Below are the code and all the weights of a small trained network. Each question names an input and a class and asks about switching units off, where a switched-off unit gives its printed mean instead of its output.

import numpy as np


def w(rows, s, z=0):
    codes = np.array(rows[::2]) - 128.0
    scale = np.full(codes.shape[1], s)
    scale[-1] = z or s
    return codes * scale


def f(y):
    return np.maximum(y, 0)


def log_softmax(a):
    a = a - a.max(-1, keepdims=True)
    return a - np.log(np.exp(a).sum(-1, keepdims=True))


def net(x, mask):
    res = np.array(x, float).reshape(1, 8) / 4 @ E
    y = f(res @ A[0][:, :-1].T + A[0][:, -1])
    res = res + np.where(mask, y, B[0][:, -1]) @ B[0][:, :-1]
    return log_softmax(res[-1] @ U[:, :-1].T + U[:, -1])


A, B = {}, {}
E = w([
[16,202,33,189,161,167,63,200],'x0',
[128,125,127,130,129,127,123,124],'x1',
[109,133,226,215,97,1,90,212],'x2',
[130,128,125,124,125,125,125,129],'x3',
[197,30,70,210,44,204,124,227],'x4',
[204,216,24,221,80,67,207,51],'x5',
[127,130,128,127,123,129,128,128],'x6',
[240,218,187,154,181,175,45,144],'x7',
],0.0082)
A[0] = w([
[223,71,208,85,105,91,190,97,116],'N1',
[133,138,77,67,145,226,139,77,114],'N2',
[70,31,79,120,100,86,146,126,1],'N3',
[166,132,48,49,128,234,143,57,99],'N4',
[81,104,162,173,113,63,150,167,123],'N5',
[173,75,117,156,43,193,123,195,70],'N6',
[105,98,111,44,139,227,118,93,115],'N7',
[221,27,103,190,84,190,107,202,90],'N8',
[63,227,197,38,235,58,131,23,58],'N9',
[205,68,200,80,122,100,142,104,103],'N10',
[165,38,94,192,105,208,152,164,85],'N11',
[15,21,102,91,85,94,197,95,144],'N12',
[230,190,169,137,166,179,74,118,13],'N13',
[200,254,23,203,81,40,196,48,4],'N14',
[61,50,222,29,164,187,33,194,82],'N15',
[20,206,32,163,199,154,36,208,43],'N16',
[130,122,60,81,199,215,157,130,103],'N17',
[86,124,203,192,119,33,87,183,159],'N18',
[119,106,207,133,128,50,69,212,97],'N19',
[185,38,158,75,108,101,171,75,117],'N20',
[229,203,171,148,183,171,48,148,106],'N21',
[186,107,179,74,124,121,166,99,94],'N22',
[181,182,201,124,190,164,62,140,46],'N23',
[49,115,106,100,119,56,185,125,26],'N24',
[29,159,71,175,152,168,163,170,164],'N25',
[71,87,188,47,186,184,110,180,27],'N26',
[144,169,152,185,90,36,148,176,124],'N27',
],0.01,0.0042)
B[0] = w([
[58,92,161,170,63,198,44,94,213],'N1',
[171,108,195,128,94,82,182,73,194],'N2',
[186,190,72,44,138,201,117,161,171],'N3',
[208,120,188,172,89,47,179,41,213],'N4',
[201,122,138,100,100,99,192,68,174],'N5',
[64,178,150,107,199,68,109,157,194],'N6',
[195,125,165,147,103,41,188,84,192],'N7',
[44,180,140,77,219,41,77,151,218],'N8',
[2,195,166,80,222,10,102,188,251],'N9',
[75,88,170,153,54,186,56,90,195],'N10',
[70,165,136,90,192,65,116,154,198],'N11',
[222,215,57,22,131,202,103,167,215],'N12',
[198,189,51,53,92,182,127,189,187],'N13',
[94,24,37,232,217,166,178,196,253],'N14',
[140,50,38,241,191,148,191,197,239],'N15',
[43,85,237,159,4,211,25,88,221],'N16',
[196,127,187,125,118,90,187,63,185],'N17',
[184,110,175,109,104,76,175,10,207],'N18',
[203,72,178,120,140,70,201,44,194],'N19',
[87,88,157,139,69,183,71,93,200],'N20',
[194,177,87,36,95,198,136,136,207],'N21',
[88,106,156,134,122,177,65,94,180],'N22',
[188,206,68,64,121,176,116,190,188],'N23',
[189,212,74,49,132,183,106,193,170],'N24',
[109,90,173,118,76,191,47,63,193],'N25',
[98,48,71,205,196,161,160,170,198],'N26',
[198,93,164,132,119,97,191,39,190],'N27',
],0.009,0.018)
U = w([
[199,100,191,126,96,34,206,59,128],'0',
[27,98,194,154,35,209,40,111,95],'1',
[2,193,163,66,212,4,109,179,69],'2',
[124,48,55,233,186,159,197,183,182],'3',
[209,202,73,26,98,196,128,177,2],'4',
],0.013,0.0029)

Each question gives the input, the list of numbers given to net, and the class t.
The units are the neurons (one row each of A and B). Each row of codes is followed by its name. A weight is (code - 128) times the scale printed after its matrix; where a second scale follows, it is the last column's (A, B and U).
mask holds one flag per neuron, in row order. A switched-off neuron (its flag False) gives its mean, the last column of its row in B, instead of its output. The means were averaged over made-up inputs and are rounded, as every weight is.
A unit's drop is (log p(t) with every unit on - log p(t) with that unit switched off) / (log p(t) with every unit on - log p(t) with every unit switched off).
The circuit of an input: a set's keep is (log p(t) with only the set's units on - log p(t) with every unit switched off) / (log p(t) with every unit on - log p(t) with every unit switched off). Starting from the 12 units with the biggest drops (on a tie, the unit counted first), units are removed one at a time, each time the one whose removal leaves the highest keep (on an exact tie, the one counted first), for as long as the keep stays at least 0.8.
circuit, biggest first: the units of the circuit, biggest drop first
top k neurons: the k neurons with the biggest drops, biggest first
drop of u: that unit's drop, to one decimal
input [-4,-7,1,0,2,-5,-4,-6], class 4: circuit, biggest first => [N12]
input [2,1,4,3,4,4,-3,6], class 4: top 3 neurons => [N9 N21 N15]
input [7,5,7,3,-2,7,4,0], class 0: top 3 neurons => [N27 N18 N15]
input [-5,3,6,0,2,0,2,7], class 4: top 3 neurons => [N21 N13 N23]
input [-8,6,-6,1,2,-6,4,-3], class 1: top 2 neurons => [N1 N20]
input [-7,8,0,3,4,4,-1,-8], class 4: top 4 neurons => [N12 N3 N16 N24]
input [0,0,1,-2,8,-8,-4,-8], class 2: top 2 neurons => [N8 N6]
input [-1,-3,2,0,-3,4,5,3], class 3: top 2 neurons => [N14 N8]
input [7,-6,2,-8,-7,1,1,-6], class 1: top 2 neurons => [N16 N25]
input [2,-3,1,8,5,3,-8,-6], class 4: top 3 neurons => [N9 N12 N3]
input [7,-6,-7,6,5,-6,-8,1], class 0: top 3 neurons => [N7 N17 N4]
input [-5,-8,-5,2,8,8,2,-7], class 2: top 4 neurons => [N8 N11 N6 N15]
input [-3,8,-1,8,6,-8,6,-2], class 3: top 3 neurons => [N15 N9 N26]
input [-1,-7,6,2,-7,6,-4,5], class 2: circuit, biggest first => [N9]
input [-3,7,-1,-6,-6,3,-4,-5], class 2: drop of N9 => 2.3
input [8,-1,-7,-1,0,3,-1,4], class 1: drop of N19 => 0.3
input [-7,0,-5,-7,6,-4,-6,1], class 1: drop of N9 => 1.3
